Here is a tiny trained network, its code and every weight. The questions are about switching its units off for an input and a class, where a switched-off unit gives its printed mean instead of its output.

import numpy as np


def w(rows, s, z=0):
    codes = np.array(rows[::2]) - 128.0
    scale = np.full(codes.shape[1], s)
    scale[-1] = z or s
    return codes * scale


def f(y):
    return y / 2 * (1 + np.tanh(0.7978845608 * (y + 0.044715 * y**3)))


def log_softmax(a):
    a = a - a.max(-1, keepdims=True)
    return a - np.log(np.exp(a).sum(-1, keepdims=True))


def net(x, mask):
    res = np.array(x, float).reshape(1, 7) / 4 @ E
    y = f(res @ A[0][:, :-1].T + A[0][:, -1])
    res = res + np.where(mask, y, B[0][:, -1]) @ B[0][:, :-1]
    return log_softmax(res[-1] @ U[:, :-1].T + U[:, -1])


A, B = {}, {}
E = w([
[167,190,139,200,148,119,80,7,74],'x0',
[116,156,113,133,91,143,161,123,138],'x1',
[103,144,110,115,93,148,107,126,110],'x2',
[238,89,178,191,67,161,144,142,66],'x3',
[88,124,129,167,96,143,106,123,146],'x4',
[126,121,107,148,136,121,106,141,121],'x5',
[112,128,108,131,123,122,156,130,96],'x6',
],0.014)
A[0] = w([
[208,63,142,164,89,219,135,125,98,66],'n1',
[103,131,128,72,127,176,153,178,101,176],'n2',
[162,100,149,208,142,179,131,176,109,76],'n3',
[119,50,103,98,108,155,140,188,151,184],'n4',
[149,170,141,147,145,119,114,10,94,184],'n5',
[134,221,145,156,144,139,94,93,80,167],'n6',
[105,128,107,135,113,128,116,132,66,133],'n7',
[112,104,158,78,116,173,143,204,139,170],'n8',
[114,118,104,93,158,119,95,103,164,77],'n9',
[186,149,186,141,79,127,125,178,94,31],'n10',
[37,201,113,104,201,61,118,114,187,2],'n11',
],0.011,0.0023)
B[0] = w([
[76,105,48,72,171,186,178,133,54,234],'n1',
[114,102,124,200,148,135,136,158,131,188],'n2',
[88,146,110,81,113,158,152,144,86,195],'n3',
[160,148,176,208,100,49,92,188,142,219],'n4',
[144,164,147,140,108,1,116,181,195,233],'n5',
[167,129,135,175,151,89,116,193,206,206],'n6',
[140,151,193,138,112,175,114,77,204,144],'n7',
[153,138,159,192,102,37,114,110,217,214],'n8',
[89,82,75,163,194,183,123,116,147,168],'n9',
[118,79,108,88,140,188,109,106,54,197],'n10',
[100,121,87,19,134,192,192,97,38,248],'n11',
],0.0078,0.017)
U = w([
[171,128,174,200,131,9,114,161,178,255],'0',
[129,99,123,56,141,197,134,116,94,1],'1',
],0.014,0.00066)

Each question gives the input, the list of numbers given to net, and the class t.
The units are the neurons (one row each of A and B). Each row of codes is followed by its name. A weight is (code - 128) times the scale printed after its matrix; where a second scale follows, it is the last column's (A, B and U).
mask holds one flag per neuron, in row order. A switched-off neuron (its flag False) gives its mean, the last column of its row in B, instead of its output. The means were averaged over made-up inputs and are rounded, as every weight is.
A unit's drop is (log p(t) with every unit on - log p(t) with that unit switched off) / (log p(t) with every unit on - log p(t) with every unit switched off).
unit that matters most: the unit with the biggest drop
top k neurons: the k neurons with the biggest drops, biggest first
drop when u is switched off: that unit's drop, to one decimal
input [-3,-1,7,-3,-2,-3,8], class 0: unit that matters most -> n1
input [-4,3,-4,5,1,-6,3], class 1: top 4 neurons -> (n5, n1, n10, n6)
input [0,-4,7,0,-4,-3,-6], class 0: top 3 neurons -> (n11, n1, n10)
input [6,-8,-3,8,-6,0,-5], class 1: top 2 neurons -> (n1, n10)
input [-7,-6,-7,-6,-5,-1,7], class 0: top 2 neurons -> (n4, n8)
input [-7,-5,7,-7,-4,-5,5], class 0: top 2 neurons -> (n8, n4)
input [7,-4,2,-8,4,-6,2], class 1: top 2 neurons -> (n11, n4)
input [8,5,8,-7,2,-1,5], class 0: top 3 neurons -> (n5, n6, n1)
input [7,-1,-1,8,-3,-1,4], class 1: top 2 neurons -> (n1, n10)
input [-7,5,1,-5,-2,1,-4], class 0: top 2 neurons -> (n8, n4)
input [-3,-2,1,5,4,-5,4], class 1: drop when n5 is switched off -> 0.3
input [-4,-5,1,0,0,-6,8], class 0: drop when n11 is switched off -> 0.0
input [2,6,-6,-4,-8,-5,-1], class 1: drop when n11 is switched off -> 0.1
input [3,-2,-7,-6,8,0,-5], class 1: drop when n11 is switched off -> 0.7
